Below are the code and all the weights of a small trained network. Each question names an input and a target symbol and asks about switching units off, where a switched-off unit gives its printed mean instead of its output.

import numpy as np


def w(rows, s, z=0):
    codes = np.array(rows[::2]) - 128.0
    scale = np.full(codes.shape[1], s)
    scale[-1] = z or s
    return codes * scale


def f(y):
    return y / 2 * (1 + np.tanh(0.7978845608 * (y + 0.044715 * y**3)))


def softmax(a):
    e = np.exp(a - a.max(-1, keepdims=True))
    return e / e.sum(-1, keepdims=True)


def log_softmax(a):
    a = a - a.max(-1, keepdims=True)
    return a - np.log(np.exp(a).sum(-1, keepdims=True))


def net(x, mask):
    ids = ['αβγδζηθλμξπστφψω'.index(c) for c in x.split()]
    T = len(ids)
    res = E[ids] + P[:T]
    r = res
    for j in range(3):
        rows = slice(4 * j, 4 * j + 4)
        q, k, v = (r @ M[0][rows].T for M in (Q, K, V))
        z = softmax(np.where(np.tri(T) > 0, q @ k.T / 4**0.5, -1e9)) @ v
        o = O[0][rows]
        res = res + np.where(mask[j], z, o[:, -1]) @ o[:, :-1]
    y = f(res @ A[0][:, :-1].T + A[0][:, -1])
    res = res + np.where(mask[3:11], y, B[0][:, -1]) @ B[0][:, :-1]
    return log_softmax(res[-1] @ U[:, :-1].T + U[:, -1])


Q, K, V, O, A, B = {}, {}, {}, {}, {}, {}
E = w([
[128,98,55],'α',
[147,143,112],'β',
[83,79,194],'γ',
[74,163,4],'δ',
[145,82,144],'ζ',
[168,120,187],'η',
[87,116,204],'θ',
[156,213,133],'λ',
[82,71,117],'μ',
[145,81,143],'ξ',
[209,117,139],'π',
[131,166,89],'σ',
[206,115,140],'τ',
[146,79,144],'φ',
[159,199,188],'ψ',
[180,114,84],'ω',
],0.023)
P = w([
[254,46,132],'0',
[227,80,114],'1',
[217,85,115],'2',
[166,115,103],'3',
[145,133,98],'4',
[119,151,89],'5',
[104,167,84],'6',
[81,180,74],'7',
[92,183,77],'8',
[58,201,73],'9',
[46,199,67],'10',
[51,219,61],'11',
[31,229,64],'12',
[23,227,56],'13',
],0.0027)
Q[0] = w([
[88,142,138],'h0',
[116,160,147],'h0',
[130,73,117],'h0',
[122,216,109],'h0',
[145,107,127],'h1',
[177,98,82],'h1',
[194,115,105],'h1',
[191,184,122],'h1',
[178,122,135],'h2',
[109,162,124],'h2',
[64,255,128],'h2',
[86,144,162],'h2',
],0.025)
K[0] = w([
[83,139,144],'h0',
[105,161,152],'h0',
[136,77,112],'h0',
[137,204,116],'h0',
[135,117,146],'h1',
[191,97,81],'h1',
[178,117,130],'h1',
[170,162,126],'h1',
[129,107,92],'h2',
[132,167,135],'h2',
[117,254,147],'h2',
[65,110,146],'h2',
],0.028)
V[0] = w([
[206,138,179],'h0',
[84,126,104],'h0',
[173,133,158],'h0',
[156,131,155],'h0',
[107,110,148],'h1',
[197,203,58],'h1',
[106,101,152],'h1',
[70,67,185],'h1',
[126,122,128],'h2',
[128,2,74],'h2',
[134,97,87],'h2',
[126,152,152],'h2',
],0.0048)
O[0] = w([
[141,172,52,219],'h0',
[123,108,157,75],'h0',
[135,149,93,181],'h0',
[141,145,93,161],'h0',
[110,120,126,89],'h1',
[200,158,141,249],'h1',
[103,116,122,91],'h1',
[65,105,119,25],'h1',
[135,126,126,129],'h2',
[254,152,45,194],'h2',
[132,149,102,153],'h2',
[118,114,150,112],'h2',
],0.0058,0.0011)
A[0] = w([
[164,183,168,100],'n0',
[137,118,7,3],'n1',
[153,140,84,222],'n2',
[195,125,244,94],'n3',
[94,109,38,63],'n4',
[113,2,121,167],'n5',
[48,137,76,188],'n6',
[135,46,32,115],'n7',
],0.013,0.0058)
B[0] = w([
[82,168,138,180],'n0',
[25,152,173,216],'n1',
[159,157,43,252],'n2',
[58,25,163,199],'n3',
[97,65,157,190],'n4',
[98,148,34,228],'n5',
[208,132,118,214],'n6',
[190,124,255,254],'n7',
],0.017,0.0071)
U = w([
[248,15,76,240],'α',
[198,185,38,224],'β',
[157,134,92,152],'γ',
[187,112,241,124],'δ',
[127,138,119,85],'ζ',
[129,2,136,12],'η',
[68,97,85,201],'θ',
[124,128,120,95],'λ',
[128,132,118,79],'μ',
[129,135,119,66],'ξ',
[62,245,113,143],'π',
[68,133,9,51],'σ',
[141,111,121,38],'τ',
[48,141,162,2],'φ',
[125,134,118,73],'ψ',
[215,221,167,58],'ω',
],0.0094,0.0055)

Each question gives the input, a string of symbols that net reads in full, and the target symbol t.
The units are the heads (4 rows each of Q, K, V and O) and the neurons (one row each of A and B). Each row of codes is followed by its name. A weight is (code - 128) times the scale printed after its matrix; where a second scale follows, it is the last column's (O, A, B and U).
mask holds one flag per unit, heads first, then neurons. A switched-off unit (its flag False) gives its mean, the last column of its rows in O or B, instead of its output. The means were averaged over made-up inputs and are rounded, as every weight is.
A unit's drop is (log p(t) with every unit on - log p(t) with that unit switched off) / (log p(t) with every unit on - log p(t) with every unit switched off).
The circuit of an input: a set's keep is (log p(t) with only the set's units on - log p(t) with every unit switched off) / (log p(t) with every unit on - log p(t) with every unit switched off). Starting from all 11 units, units are removed one at a time, each time the one whose removal leaves the highest keep (on an exact tie, the one counted first), for as long as the keep stays at least 0.8.
circuit, biggest first: the units of the circuit, biggest drop first
k most important neurons: the k neurons with the biggest drops, biggest first
which heads matter: for each layer, one digit per head in row order, 1 if its drop is at least 0.15 and else 0, layers parted by /
drop of u: that unit's drop, to one decimal
input λ ζ η δ α τ λ ω ξ λ β, target β: 4 most important neurons -> (n7; n1; n3; n4)
input η ω λ α α ζ β δ ξ α θ γ β μ, target α: 4 most important neurons -> (n6; n1; n5; n7)
input τ α π α ζ ξ η ξ ξ λ σ μ α δ, target δ: 3 most important neurons -> (n6; n1; n4)
input π δ α φ ζ τ μ π, target β: circuit, biggest first -> (n2; h2)
input σ ω π ξ γ θ θ, target θ: circuit, biggest first -> (n7)
input φ θ δ ξ λ ψ ω, target ω: 2 most important neurons -> (n7; n3)
input ζ ω α, target δ: which heads matter -> 000
input γ π θ α π μ ξ θ ζ ψ μ, target α: 2 most important neurons -> (n6; n5)
input σ ξ θ, target θ: which heads matter -> 010
input τ ξ μ β, target β: 2 most important neurons -> (n3; n7)
input λ ω β φ β ω λ φ ξ γ λ π λ ψ, target φ: 2 most important neurons -> (n3; n0)
input σ μ θ π σ π ζ α η, target η: drop of n5 -> 0.2
input δ δ α α, target δ: drop of n7 -> 1.5
input γ π λ, target π: drop of h2 -> 0.3
input β θ π λ α α ζ τ θ σ φ β τ, target β: most important neuron -> (n2)
